Here is a tiny trained network, its code and every weight. The questions are about switching its units off for an input and a target symbol, where a switched-off unit gives its printed mean instead of its output.

import numpy as np


def w(rows, s, z=0):
    codes = np.array(rows[::2]) - 128.0
    scale = np.full(codes.shape[1], s)
    scale[-1] = z or s
    return codes * scale


def f(y):
    return np.maximum(y, 0)


def softmax(a):
    e = np.exp(a - a.max(-1, keepdims=True))
    return e / e.sum(-1, keepdims=True)


def log_softmax(a):
    a = a - a.max(-1, keepdims=True)
    return a - np.log(np.exp(a).sum(-1, keepdims=True))


def net(x, mask):
    ids = ['αδζθλμξπσφψω'.index(c) for c in x.split()]
    T = len(ids)
    res = E[ids] + P[:T]
    r = res
    for j in range(3):
        rows = slice(4 * j, 4 * j + 4)
        q, k, v = (r @ M[0][rows].T for M in (Q, K, V))
        z = softmax(np.where(np.tri(T) > 0, q @ k.T / 4**0.5, -1e9)) @ v
        o = O[0][rows]
        res = res + np.where(mask[j], z, o[:, -1]) @ o[:, :-1]
    y = f(res @ A[0][:, :-1].T + A[0][:, -1])
    res = res + np.where(mask[3:19], y, B[0][:, -1]) @ B[0][:, :-1]
    return log_softmax(res[-1] @ U[:, :-1].T + U[:, -1])


Q, K, V, O, A, B = {}, {}, {}, {}, {}, {}
E = w([
[101,196,153],'α',
[87,163,127],'δ',
[91,149,156],'ζ',
[105,94,173],'θ',
[97,64,168],'λ',
[87,103,158],'μ',
[162,137,212],'ξ',
[105,68,169],'π',
[97,119,171],'σ',
[94,180,3],'φ',
[102,61,165],'ψ',
[79,70,152],'ω',
],0.02)
P = w([
[58,247,180],'0',
[202,102,64],'1',
[112,48,168],'2',
[188,72,68],'3',
[91,116,167],'4',
[252,163,121],'5',
[56,79,82],'6',
[210,122,94],'7',
[106,130,147],'8',
[176,70,68],'9',
[155,146,202],'10',
[191,97,90],'11',
[110,143,145],'12',
[179,73,79],'13',
],0.014)
Q[0] = w([
[68,126,166],'head 0',
[112,163,121],'head 0',
[132,114,6],'head 0',
[230,86,149],'head 0',
[134,189,106],'head 1',
[138,172,113],'head 1',
[154,75,150],'head 1',
[141,136,145],'head 1',
[143,58,98],'head 2',
[69,137,170],'head 2',
[183,159,96],'head 2',
[166,109,171],'head 2',
],0.016)
K[0] = w([
[106,64,120],'head 0',
[133,91,92],'head 0',
[137,121,106],'head 0',
[70,212,171],'head 0',
[74,188,138],'head 1',
[43,198,105],'head 1',
[152,70,7],'head 1',
[79,205,144],'head 1',
[23,182,95],'head 2',
[71,79,243],'head 2',
[138,93,79],'head 2',
[91,127,179],'head 2',
],0.012)
V[0] = w([
[138,153,179],'head 0',
[50,146,74],'head 0',
[202,213,233],'head 0',
[75,229,25],'head 0',
[63,44,88],'head 1',
[103,60,93],'head 1',
[124,109,181],'head 1',
[182,93,140],'head 1',
[86,139,130],'head 2',
[45,194,109],'head 2',
[187,2,183],'head 2',
[78,168,5],'head 2',
],0.0077)
O[0] = w([
[212,66,56,205],'head 0',
[184,47,216,134],'head 0',
[141,44,121,254],'head 0',
[176,124,253,83],'head 0',
[133,152,148,163],'head 1',
[192,215,118,155],'head 1',
[168,94,172,174],'head 1',
[239,44,126,162],'head 1',
[21,208,199,170],'head 2',
[128,152,174,202],'head 2',
[159,55,108,92],'head 2',
[166,182,77,28],'head 2',
],0.0047,0.0055)
A[0] = w([
[71,143,62,110],'neuron 0',
[121,115,202,122],'neuron 1',
[144,91,93,148],'neuron 2',
[149,59,159,156],'neuron 3',
[85,151,72,198],'neuron 4',
[100,232,65,159],'neuron 5',
[148,122,209,4],'neuron 6',
[124,154,56,71],'neuron 7',
[148,78,50,151],'neuron 8',
[209,91,50,138],'neuron 9',
[249,105,74,105],'neuron 10',
[115,116,204,229],'neuron 11',
[24,127,75,172],'neuron 12',
[90,103,67,219],'neuron 13',
[116,113,217,50],'neuron 14',
[83,128,132,203],'neuron 15',
],0.012,0.0024)
B[0] = w([
[105,99,103,158],'neuron 0',
[95,176,186,219],'neuron 1',
[216,180,3,166],'neuron 2',
[105,231,173,254],'neuron 3',
[48,103,208,157],'neuron 4',
[128,26,123,163],'neuron 5',
[44,165,120,208],'neuron 6',
[127,169,237,142],'neuron 7',
[93,196,96,175],'neuron 8',
[58,209,34,194],'neuron 9',
[102,95,56,215],'neuron 10',
[149,40,168,240],'neuron 11',
[211,90,184,193],'neuron 12',
[173,166,181,170],'neuron 13',
[104,69,93,224],'neuron 14',
[33,110,173,169],'neuron 15',
],0.0057,0.01)
U = w([
[12,90,135,76],'α',
[100,58,142,124],'δ',
[157,118,167,252],'ζ',
[110,146,92,107],'θ',
[110,119,86,34],'λ',
[125,122,111,83],'μ',
[66,197,50,223],'ξ',
[71,237,102,146],'π',
[90,213,133,15],'σ',
[117,250,179,28],'φ',
[94,166,77,202],'ψ',
[128,136,114,45],'ω',
],0.011,0.0041)

Each question gives the input, a string of symbols that net reads in full, and the target symbol t.
The units are the heads (4 rows each of Q, K, V and O) and the neurons (one row each of A and B). Each row of codes is followed by its name. A weight is (code - 128) times the scale printed after its matrix; where a second scale follows, it is the last column's (O, A, B and U).
mask holds one flag per unit, heads first, then neurons. A switched-off unit (its flag False) gives its mean, the last column of its rows in O or B, instead of its output. The means were averaged over made-up inputs and are rounded, as every weight is.
A unit's drop is (log p(t) with every unit on - log p(t) with that unit switched off) / (log p(t) with every unit on - log p(t) with every unit switched off).
The circuit of an input: a set's keep is (log p(t) with only the set's units on - log p(t) with every unit switched off) / (log p(t) with every unit on - log p(t) with every unit switched off). Starting from the 12 units with the biggest drops (on a tie, the unit counted first), units are removed one at a time, each time the one whose removal leaves the highest keep (on an exact tie, the one counted first), for as long as the keep stays at least 0.8.
circuit, biggest first: the units of the circuit, biggest drop first
top k neurons: the k neurons with the biggest drops, biggest first
heads that matter: for each layer, one digit per head in row order, 1 if its drop is at least 0.15 and else 0, layers parted by /
drop when u is switched off: that unit's drop, to one decimal
input φ ζ ω θ, target φ: circuit, biggest first	[head 2; head 0]
input α ψ ψ λ μ ξ ξ σ δ, target α: circuit, biggest first	[head 1; neuron 4]
input φ δ ξ ξ, target φ: top 2 neurons	[neuron 6; neuron 1]
input ξ λ ψ ψ ψ λ ξ ξ φ, target α: circuit, biggest first	[neuron 4; neuron 5]
input ξ λ λ ψ π π ξ ψ ψ ψ ξ ζ, target ξ: circuit, biggest first	[head 2; neuron 9; head 0; neuron 11]
input ξ π ω ξ μ σ α ψ θ ζ δ, target α: circuit, biggest first	[head 1; neuron 3]
input φ ζ λ π, target φ: circuit, biggest first	[head 2; head 0]
input ξ φ ζ ψ ξ α, target ξ: circuit, biggest first	[head 2; head 0; neuron 9; neuron 10]
input ξ ξ θ α ψ ξ, target ξ: heads that matter	101
input ξ ζ ξ α θ α, target ξ: circuit, biggest first	[head 0; head 2; neuron 9; neuron 10]
input ζ λ μ α ξ δ ξ λ ψ δ δ σ φ, target α: top 2 neurons	[neuron 5; neuron 4]
input δ φ ξ, target α: top 2 neurons	[neuron 6; neuron 14]
input ξ δ θ ξ ξ α π ψ π μ, target ξ: drop when head 1 is switched off	0.1
input ξ μ ξ ξ σ ζ θ ξ ζ μ ζ ψ, target ξ: drop when neuron 3 is switched off	0.0
input ξ φ μ ξ ξ ψ ξ ω φ ω ψ ψ θ λ, target ξ: drop when neuron 9 is switched off	0.1
input ξ φ φ π μ ξ π π, target ξ: drop when head 0 is switched off	0.2
